Facts:
[Z666 Z393 Z974 Z129 Z469 Z475 Z306 Z216 Z387 Z992 Z502] ζ Z673
[Z673 Z468 Z964 Z885 Z810 Z594 Z82 Z528 Z455 Z470 Z106] ζ Z446
[Z616 Z964 Z194 Z906 Z341 Z987] ζ Z455
[Z468 Z665 Z128] ζ Z12
[Z468 Z646 Z141 Z782] ζ Z502
[Z964] ζ Z343
[Z964] ζ Z141
[Z499 Z846] ζ Z902
[Z621 Z16 Z306 Z548 Z508 Z689] ζ Z823
[Z561 Z605 Z23 Z500 Z974 Z113 Z469 Z585 Z906 Z223 Z217 Z528 Z455 Z14 Z475 Z446 Z128 Z306 Z794 Z874 Z823 Z480 Z700 Z989 Z919 Z160 Z943 Z79] ζ Z68
[Z665 Z194 Z703 Z700] ζ Z481
[Z665 Z208] ζ Z194
[Z605] ζ Z413
[Z605 Z215] ζ Z585
[Z516] ζ Z500
[Z516 Z393] ζ Z703
[Z780 Z413] ζ Z646
[Z102] ζ Z469
[Z102 Z622 Z846 Z256] ζ Z90
[Z102 Z762] ζ Z621
[Z457 Z718 Z528 Z24 Z936 Z273] ζ Z423
[Z500 Z48 Z165] ζ Z689
[Z646 Z16 Z107 Z992 Z343] ζ Z145
[Z142 Z700] ζ Z906
[Z208 Z12 Z69 Z216 Z689] ζ Z339
[Z116] ζ Z800
[Z116] ζ Z545
[Z644 Z273] ζ Z470
[Z629 Z42] ζ Z888
[Z629] ζ Z464
[Z629 Z16] ζ Z42
[Z629] ζ Z79
[Z718] ζ Z480
[Z991] ζ Z722
[Z82] ζ Z616
[Z475] ζ Z205
[Z128] ζ Z341
[Z69] ζ Z762
[Z69] ζ Z160
[Z107] ζ Z383
[Z902 Z754] ζ Z306
[Z333] ζ Z16
[Z333 Z42 Z600] ζ Z782
[Z273 Z700 Z256] ζ Z216
[Z273] ζ Z113
[Z273] ζ Z989
[Z700] ζ Z215
[Z106] ζ Z516
[Z502] ζ Z548
[Z919] ζ Z780
[Z343] ζ Z936
[Z343] ζ Z754
[Z79] ζ Z561
[Z606] ζ Z700
[Z256] ζ Z107
{Z666 Z616 Z468 Z499 Z516 Z787 Z780 Z23 Z457 Z500 Z646 Z464 Z974 Z116 Z608 Z194 Z585 Z594 Z223 Z341 Z141 Z217 Z383 Z215 Z68 Z629 Z145 Z718 Z991 Z528 Z455 Z417 Z782 Z16 Z475 Z48 Z446 Z165 Z128 Z90 Z12 Z800 Z69 Z888 Z107 Z216 Z902 Z387 Z794 Z874 Z823 Z480 Z273 Z339 Z622 Z42 Z502 Z919 Z846 Z343 Z987 Z205 Z160 Z943 Z79 Z600 Z606 Z256} λ 548
{Z673 Z885 Z561 Z605 Z481 Z393 Z102 Z810 Z722 Z129 Z208 Z644 Z469 Z906 Z545 Z413 Z470 Z508 Z333 Z936 Z689 Z700 Z754 Z992} λ 812
{Z964 Z621 Z665 Z142 Z113 Z82 Z14 Z703 Z423 Z762 Z306 Z548 Z24 Z106 Z989} λ 180
χ 3 <- Z666 Z673 Z516 Z457 Z722 Z208 Z608 Z223 Z629 Z455 Z14 Z417 Z703 Z762 Z69 Z333 Z689 Z992 Z79
χ 243 <- Z616 Z468 Z787 Z780 Z102 Z646 Z129 Z116 Z469 Z594 Z341 Z446 Z800 Z888 Z24 Z387 Z794 Z936 Z273 Z622 Z919 Z606
χ 80 <- Z964 Z621 Z665 Z605 Z393 Z810 Z464 Z644 Z585 Z141 Z782 Z12 Z508 Z902 Z874 Z754 Z339 Z42
χ 623 <- Z885 Z499 Z974 Z113 Z194 Z906 Z215 Z145 Z475 Z128 Z90 Z470 Z548 Z216 Z343 Z205 Z160
χ 489 <- Z561 Z481 Z23 Z500 Z142 Z217 Z383 Z545 Z991 Z528 Z423 Z106 Z502 Z846 Z987 Z256
χ 695 <- Z68 Z718 Z82 Z16 Z48 Z165 Z413 Z306 Z107 Z823 Z480 Z700 Z989 Z943 Z600

Known rows:
-31, 32, -9, 46, -11, 30, 48, 28, 27, 1, -25, -6, -58, -5, -45, -39, -7, 6, 29, -33, 2, 13, -11, 22, -45, -6, 83, -17, -10, -3, -31, 6: Z341
-9, 71, -28, 85, -8, 20, 30, 54, -42, -8, 1, -50, 8, 45, -18, 46, -1, -10, 13, 9, 13, 0, -3, -3, -51, 62, 57, -21, -11, 25, -65, -3: Z703
21, 50, -9, 44, 5, -19, 14, 43, -20, -3, -12, 9, -34, -3, -26, -24, -50, -75, -2, 35, 20, -14, 27, 31, -67, 37, 27, 19, -2, -12, -28, -2: Z413
-45, 30, 6, 51, 1, 24, 44, 15, 25, -9, -23, 5, -53, -19, -52, -33, -8, 11, 23, -26, 0, 10, -9, 16, -44, -11, 67, -25, 2, 21, -33, 5: Z128
-39, 34, -15, 14, -8, 22, 46, 22, 10, 16, -48, 2, -79, 22, -68, -35, -6, 13, 18, -30, -10, 51, -7, 13, -54, -5, 70, -16, 13, -2, 0, 40: Z107
-22, 53, 14, 39, 0, -33, 6, 21, -36, 6, -5, 7, -38, 5, -23, -4, -48, -53, -10, 23, 16, -10, 40, 12, -69, 28, -3, 25, 6, 3, -21, -7: Z102
-48, 23, 6, 56, 12, 15, 46, 9, 35, -4, -23, 11, -56, -7, -62, -31, -7, 5, 35, -21, 2, 4, -5, 14, -56, -14, 52, -29, 7, 25, -29, -1: Z528
-39, 32, -2, 34, -5, 21, 47, 22, 21, 4, -21, -2, -58, 0, -54, -30, -5, 11, 37, -34, 0, 20, -7, 22, -45, -6, 71, -24, -5, 4, -12, 11: Z216
-17, 52, 9, 23, -24, 45, 33, 29, 51, 11, -8, 15, -104, 11, -44, 19, 4, -10, 90, -71, 2, -33, -24, 28, -60, 37, 35, -30, -29, -10, 12, -32: Z464
-44, 29, -2, 45, -9, 23, 43, 13, 21, 2, -17, -10, -48, -9, -54, -29, -6, 8, 34, -41, 10, 18, 0, 26, -46, -4, 76, -17, -13, 7, -8, 10: Z500
-45, 34, 12, 47, 15, 16, 44, 18, 24, -25, -26, 12, -51, -23, -50, -26, -5, 5, 36, -25, 3, 9, -16, 16, -46, -11, 57, -31, 9, 29, -24, -2: Z223
-36, 33, -10, 43, -10, 22, 51, 23, 27, 14, -15, -1, -63, 2, -61, -39, -7, 13, 35, -32, 4, 11, -7, 18, -48, -5, 68, -28, -6, 5, -30, 10: Z446
-40, 25, -2, 51, -4, 29, 47, 15, 29, -6, -25, 3, -60, -20, -47, -46, -11, 13, 12, -23, -2, 12, -12, 10, -41, -8, 74, -22, 1, 16, -55, 5: Z987
-8, 79, -22, 37, -1, 4, 74, 67, 25, 8, 8, -10, -17, 5, -70, -27, -8, 17, 80, -40, 12, 9, -22, 42, -40, -20, 83, -38, -25, -3, 13, 27: Z205
-17, 60, -18, 89, -1, 22, 23, 42, -39, -21, -9, -42, 9, 33, -12, 52, -4, -11, 2, 15, 10, -2, -9, -12, -56, 59, 54, -17, -1, 38, -82, -8: Z665
-42, 34, 12, 47, 15, 14, 42, 17, 26, -27, -26, 12, -47, -19, -53, -23, -6, 4, 34, -25, 3, 7, -16, 15, -48, -15, 56, -28, 6, 27, -23, 0: Z943
-53, 21, 4, 52, 9, 8, 52, 8, 35, -1, -16, 6, -56, -2, -63, -27, -9, 12, 38, -26, 3, 3, -7, 10, -54, -10, 45, -30, 8, 23, -28, -2: Z273
-36, 37, -1, 44, -4, 22, 48, 24, 23, 4, -20, 0, -62, -2, -56, -31, -4, 9, 41, -33, 4, 14, -2, 20, -48, -5, 69, -25, -6, 8, -17, 6: Z417

Rows:
No name comes twice in this set of rows, the named rows included.
-27, 13, 0, 107, 51, -16, 22, 31, -13, -9, -13, -23, -2, 71, -36, 56, 6, -35, 46, 44, 17, -26, 20, 2, -86, 55, 10, -34, 26, 52, -60, -43 | Z24
-10, 61, -18, 86, 6, 15, 25, 44, -33, -13, -8, -35, 0, 46, -28, 44, -4, -14, 4, 24, 5, -5, -3, -14, -61, 57, 38, -26, 9, 46, -80, -5 | Z964
-35, 31, -11, 39, -20, 29, 46, 27, 17, 11, -18, -16, -57, 4, -45, -28, -1, 6, 43, -48, 5, 20, -1, 35, -46, 4, 88, -11, -22, -10, 2, 9 | Z339
-44, 31, -14, 55, -30, -38, 34, -9, 8, 46, 66, 4, -45, 30, -54, -11, -59, -28, 3, 1, 30, -33, 12, -9, -78, 26, -57, 2, 9, 4, -66, -17 | Z644
-57, 25, 13, 45, 2, 17, 37, 1, 19, -13, -23, -1, -48, -17, -51, -20, -6, 13, 28, -40, 3, 18, -4, 13, -48, -9, 65, -20, 0, 23, -10, 1 | Z69
-30, 40, 5, 39, -2, 29, 42, 23, 33, -6, -19, 7, -69, -8, -53, -11, 1, 0, 54, -41, 1, -4, -15, 21, -52, 6, 57, -30, -9, 7, -9, -7 | Z79
1, 63, -1, 48, 9, -35, 17, 27, -19, 5, 9, 16, -21, -9, -48, -16, -53, -54, -8, 39, 23, -16, 32, 12, -65, 22, 5, 7, 11, 8, -38, 5 | Z129
5, 51, 1, 46, 6, -28, 13, 24, -19, 6, -3, 13, -32, -6, -46, -17, -54, -64, -12, 37, 21, -10, 35, 15, -69, 32, 10, 11, 14, 3, -32, 5 | Z992
-2, 72, -25, 79, -1, 17, 21, 50, -41, -10, -11, -44, -1, 48, -29, 57, -2, -18, 19, 12, 6, 0, 5, -4, -61, 67, 48, -24, -2, 34, -50, 1 | Z548
-12, 28, 2, 56, -9, -23, 4, 7, -28, 12, 14, -9, -22, -6, -27, -7, -49, -60, -8, 13, 32, -9, 47, 30, -66, 44, 25, 32, -17, -10, -5, -13 | Z689
-8, 42, 11, 53, 4, -27, 4, 9, -24, 0, -4, 11, -29, -15, -40, -5, -51, -62, -17, 29, 24, -16, 49, 18, -69, 37, 7, 19, 3, 11, -19, -10 | Z508
9, 49, -2, 47, -2, -26, 15, 36, -21, 27, -5, 4, -39, 10, -32, -25, -49, -63, 2, 36, 21, -17, 50, 29, -72, 34, 22, 20, -2, -17, -30, -11 | Z754
-59, 39, 6, 27, 0, 17, 43, 12, 8, 5, -38, 9, -68, 5, -61, -27, -5, 18, 18, -30, -11, 34, -1, 6, -51, -13, 54, -21, 14, 20, -11, 27 | Z256
-55, 55, 1, 9, -19, 18, 46, 36, -2, 28, -32, -12, -75, 26, -39, -21, 6, 18, 43, -44, -10, 32, 8, 23, -49, -2, 66, -8, -12, -7, 10, 14 | Z90

The same things again, as new rows of numbers:
Known rows:
45, -20, -16, 41, 7, -52, -22, 45, 18, 27, -29, 26, -50: Z306
84, -7, -39, -30, 19, 11, 2, 1, -9, -35, -2, -39, 13: Z673
-37, -23, -18, 36, -6, 5, -26, -24, 17, 34, 4, -45, 11: Z480
-49, 6, -19, 45, 9, 3, -14, -21, 4, 20, 21, -41, -8: Z600
-38, -6, -30, 32, -12, 8, -14, -27, 24, 31, 20, -33, 3: Z594
-39, -15, 0, 32, -1, 6, -11, -16, 8, 29, 30, -43, 0: Z417
43, 1, 9, 34, -8, -56, 3, 45, 34, 34, -31, 12, -66: Z665
69, 7, -21, -37, 7, 8, -20, 18, 3, -30, -24, -51, 18: Z561
48, -28, 0, 46, 10, -47, -19, 46, 4, 24, -34, 23, -52: Z621
-46, -5, -12, 30, 8, -14, -11, -30, 19, 28, 17, -33, 14: Z343
-38, -10, -10, 37, 16, -10, -20, -34, 8, 27, 25, -45, 1: Z780
-51, -14, -6, 24, -2, -2, -3, -18, 24, 35, 11, -27, 25: Z457
40, -7, -14, 31, -4, -48, -4, 51, 35, 33, -29, 23, -60: Z106
-37, -10, -7, 40, -18, 8, -22, -29, 12, 33, 4, -43, 1: Z500
-33, -19, 0, 34, 19, -13, -14, -36, 8, 28, 34, -38, 5: Z383
-38, -13, -16, 35, -13, 2, -34, -24, 20, 29, 5, -47, 7: Z874
-22, -37, 2, 42, 1, 1, -20, -39, -11, 26, 35, -29, 10: Z90
-35, -20, -13, 37, -13, 7, -27, -27, 12, 32, 7, -48, 6: Z160

Rows:
No name comes twice in this set of rows, the named rows included.
89, -4, -7, -38, 11, 10, 16, 0, -1, -19, -7, -59, 4 | Z481
69, 24, -11, -43, -4, -4, -12, 11, 11, -24, -19, -55, 6 | Z700
64, 25, -10, -41, -9, -9, -21, 16, -8, -40, -8, -30, 18 | Z102
69, 2, -31, -40, 6, 13, 8, 18, 9, -29, -13, -36, 16 | Z470
69, 23, -35, -42, 3, 0, -5, 12, 2, -36, -5, -32, 12 | Z129
-40, -11, -10, 36, -15, -5, -33, -28, 4, 23, 26, -28, 5 | Z499
-31, -12, -10, 38, -10, 6, -4, -42, 5, 31, 20, -31, 2 | Z216
-51, -9, -9, 24, -6, -2, -15, -18, 27, 33, 4, -34, 21 | Z718
-39, -6, -3, 29, -17, -6, -34, -29, 3, 21, 31, -20, 7 | Z846
41, -11, -19, 29, -2, -46, -8, 56, 38, 32, -23, 25, -57 | Z82

Now the same things, written a new way:
Known rows:
-10, 99, -49, -5, -23, -42, 68, 8, -37, 50, -19, -47, 91: Z423
-9, 82, -49, -21, -25, -22, 32, 55, -17, 20, -23, -51, 83: Z964
24, 79, -21, 33, 1, -35, 2, -23, -15, -30, -26, -14, 76: Z457
19, 60, -36, 38, 11, -46, 1, -12, -1, -33, -31, -25, 56: Z217
28, 74, -36, 37, 9, -42, 4, -10, 8, -34, -15, -28, 61: Z606
18, 61, -35, 38, 13, -45, -1, -12, -3, -36, -27, -25, 59: Z223
32, 89, -30, 41, 6, -47, 13, -13, -1, -28, -15, -19, 74: Z787
21, 67, -24, 32, 5, -32, -6, -8, -4, -43, -23, -20, 67: Z273
28, 85, -29, 42, 3, -39, 0, -3, -8, -28, -29, -10, 69: Z343
18, 83, -42, 46, 8, -42, 9, -25, -1, -16, -20, -24, 42: Z455
30, 70, -29, 39, 8, -45, -4, 7, 2, -41, -28, -15, 79: Z629
20, 79, -37, 39, 8, -41, 7, -18, 0, -26, -19, -26, 52: Z341
37, 102, -34, 56, 6, -51, 14, -4, 0, -19, -21, -12, 74: Z383
24, 84, -38, 48, 9, -48, 13, -16, -1, -19, -23, -20, 55: Z205
34, 91, -37, 53, 9, -49, 11, 3, 1, -23, -27, -14, 74: Z42
18, 60, -37, 39, 13, -46, 0, -13, -4, -34, -30, -24, 54: Z23
20, 41, 25, 18, 10, -64, -4, 56, -35, 17, -5, -54, 39: Z605
26, 71, 21, 27, 5, -58, -8, 67, -32, 24, -2, -43, 43: Z992

Rows:
No name comes twice in this set of rows, the named rows included.
32, 86, -35, 53, 11, -56, 16, -10, 0, -22, -25, -15, 75 | Z464
23, 53, 23, 12, 12, -61, 3, 49, -27, 17, 9, -64, 34 | Z700
32, 87, -36, 47, 7, -42, 2, 8, 5, -29, -26, -13, 68 | Z600
28, 71, 22, 31, 8, -69, 5, 58, -34, 33, -3, -43, 44 | Z413
28, 95, -44, 57, 7, -48, 3, 2, 5, -17, -26, -13, 53 | Z502
27, 88, -38, 39, 6, -40, 11, -19, 11, -31, -7, -33, 48 | Z194
32, 65, 25, 27, 8, -67, -5, 68, -29, 22, -3, -43, 53 | Z333
14, 44, 19, 23, 15, -74, 9, 41, -40, 30, -4, -56, 35 | Z561
33, 109, -42, 65, 4, -54, 16, -6, -3, -5, -25, -5, 66 | Z145
30, 50, 26, 19, 13, -68, 1, 63, -26, 13, 2, -54, 48 | Z102
28, 70, 24, 16, 5, -53, -1, 55, -23, 22, 12, -55, 32 | Z393
32, 93, -40, 57, 11, -58, 18, -11, -3, -17, -23, -14, 74 | Z888
27, 74, -52, 56, 17, -62, 22, -17, 3, -14, -26, -24, 57 | Z823
15, 85, -54, 63, 16, -69, 33, -44, -10, 3, -25, -23, 44 | Z68
27, 81, -39, 52, 11, -53, 12, -6, 1, -22, -23, -19, 61 | Z902

